Below are the code and all the weights of a small trained network. Each question names an input and a class and asks about switching units off, where a switched-off unit gives its printed mean instead of its output.

import numpy as np


def w(rows, s, z=0):
    codes = np.array(rows[::2]) - 128.0
    scale = np.full(codes.shape[1], s)
    scale[-1] = z or s
    return codes * scale


def norm(h):
    return h / np.sqrt((h * h).mean(-1, keepdims=True) + 1e-5)


def f(y):
    return np.maximum(y, 0)


def log_softmax(a):
    a = a - a.max(-1, keepdims=True)
    return a - np.log(np.exp(a).sum(-1, keepdims=True))


def net(x, mask):
    res = np.array(x, float).reshape(1, 2) / 4 @ E
    u = 0
    for l in range(2):
        y = f(norm(res) @ A[l][:, :-1].T + A[l][:, -1])
        res = res + np.where(mask[u : u + 15], y, B[l][:, -1]) @ B[l][:, :-1]
        u += 15
    return log_softmax(norm(res)[-1] @ U[:, :-1].T + U[:, -1])


A, B = {}, {}
E = w([
[128,133,93,8],'x0',
[29,176,120,141],'x1',
],0.0016)
A[0] = w([
[3,116,121,82,103],'0.n1',
[109,163,152,170,96],'0.n2',
[88,92,139,200,140],'0.n3',
[80,57,47,81,57],'0.n4',
[91,158,121,176,124],'0.n5',
[194,114,39,131,117],'0.n6',
[240,85,227,101,72],'0.n7',
[138,32,165,166,165],'0.n8',
[115,222,157,115,128],'0.n9',
[70,45,173,180,126],'0.n10',
[111,158,139,104,16],'0.n11',
[113,191,76,119,48],'0.n12',
[221,159,190,68,91],'0.n13',
[132,104,127,50,159],'0.n14',
[73,149,99,196,1],'0.n15',
],0.0033,0.0006)
B[0] = w([
[193,149,120,82,205],'0.n1',
[57,147,72,215,175],'0.n2',
[74,156,162,105,207],'0.n3',
[91,149,254,142,178],'0.n4',
[70,103,77,154,183],'0.n5',
[154,106,116,167,187],'0.n6',
[166,53,102,170,250],'0.n7',
[144,140,78,106,208],'0.n8',
[138,66,142,104,163],'0.n9',
[77,48,116,87,196],'0.n10',
[152,154,137,85,141],'0.n11',
[185,120,140,69,156],'0.n12',
[81,107,145,196,210],'0.n13',
[51,170,133,102,204],'0.n14',
[78,89,118,211,186],'0.n15',
],0.0027,0.0023)
A[1] = w([
[81,122,147,96,204],'1.n1',
[90,128,179,174,129],'1.n2',
[122,87,98,68,144],'1.n3',
[66,177,56,155,211],'1.n4',
[230,156,199,160,93],'1.n5',
[207,135,126,187,117],'1.n6',
[126,143,130,224,248],'1.n7',
[123,53,167,96,174],'1.n8',
[126,69,121,92,109],'1.n9',
[86,208,145,85,168],'1.n10',
[112,190,161,187,107],'1.n11',
[128,253,66,141,117],'1.n12',
[191,68,101,211,118],'1.n13',
[149,65,72,90,132],'1.n14',
[215,125,187,72,249],'1.n15',
],0.0042,0.0017)
B[1] = w([
[146,62,68,147,201],'1.n1',
[44,175,167,135,178],'1.n2',
[93,161,218,213,182],'1.n3',
[116,98,236,168,213],'1.n4',
[96,118,69,85,158],'1.n5',
[125,136,80,109,185],'1.n6',
[112,92,138,95,253],'1.n7',
[95,129,122,162,205],'1.n8',
[131,108,154,151,169],'1.n9',
[253,155,105,101,191],'1.n10',
[97,65,176,74,154],'1.n11',
[144,100,156,176,143],'1.n12',
[160,187,120,64,251],'1.n13',
[134,130,115,172,190],'1.n14',
[41,153,131,117,224],'1.n15',
],0.0032,0.003)
U = w([
[195,120,201,154,63],'0',
[227,31,1,129,186],'1',
[146,212,86,171,9],'2',
[19,58,216,201,218],'3',
[154,208,173,8,208],'4',
[160,189,95,169,1],'5',
],0.0085,0.0055)

Each question gives the input, the list of numbers given to net, and the class t.
The units are the neurons (one row each of A and B). Each row of codes is followed by its name. A weight is (code - 128) times the scale printed after its matrix; where a second scale follows, it is the last column's (A, B and U).
mask holds one flag per neuron, layer by layer. A switched-off neuron (its flag False) gives its mean, the last column of its row in B, instead of its output. The means were averaged over made-up inputs and are rounded, as every weight is.
A unit's drop is (log p(t) with every unit on - log p(t) with that unit switched off) / (log p(t) with every unit on - log p(t) with every unit switched off).
The circuit of an input: a set's keep is (log p(t) with only the set's units on - log p(t) with every unit switched off) / (log p(t) with every unit on - log p(t) with every unit switched off). Starting from the 12 units with the biggest drops (on a tie, the unit counted first), units are removed one at a time, each time the one whose removal leaves the highest keep (on an exact tie, the one counted first), for as long as the keep stays at least 0.8.
circuit, biggest first: the units of the circuit, biggest drop first
most important unit: the unit with the biggest drop
top k neurons: the k neurons with the biggest drops, biggest first
top k neurons in layer l: the k neurons of layer l with the biggest drops, biggest first
drop of u: that unit's drop, to one decimal
input [1,2], class 4: circuit, biggest first -> (0.n1; 1.n10)
input [4,7], class 4: circuit, biggest first -> (1.n10; 0.n1)
input [5,7], class 4: most important unit -> 1.n10
input [8,-3], class 3: circuit, biggest first -> (1.n13; 1.n3)
input [2,7], class 0: top 4 neurons in layer 1 -> (1.n10; 1.n4; 1.n15; 1.n13)
input [2,4], class 4: top 2 neurons -> (1.n10; 0.n1)
input [3,8], class 0: top 4 neurons -> (1.n10; 0.n1; 1.n4; 1.n12)
input [8,-4], class 3: top 2 neurons -> (1.n3; 1.n13)
input [2,6], class 0: top 3 neurons in layer 1 -> (1.n10; 1.n4; 1.n13)
input [1,0], class 4: top 3 neurons -> (1.n10; 0.n7; 0.n4)
input [1,5], class 0: top 3 neurons -> (0.n1; 1.n10; 0.n7)
input [2,1], class 4: drop of 1.n10 -> 0.1
input [3,4], class 4: drop of 1.n10 -> 0.2
input [3,1], class 4: drop of 1.n10 -> 0.2
input [-1,-5], class 1: most important unit -> 0.n7
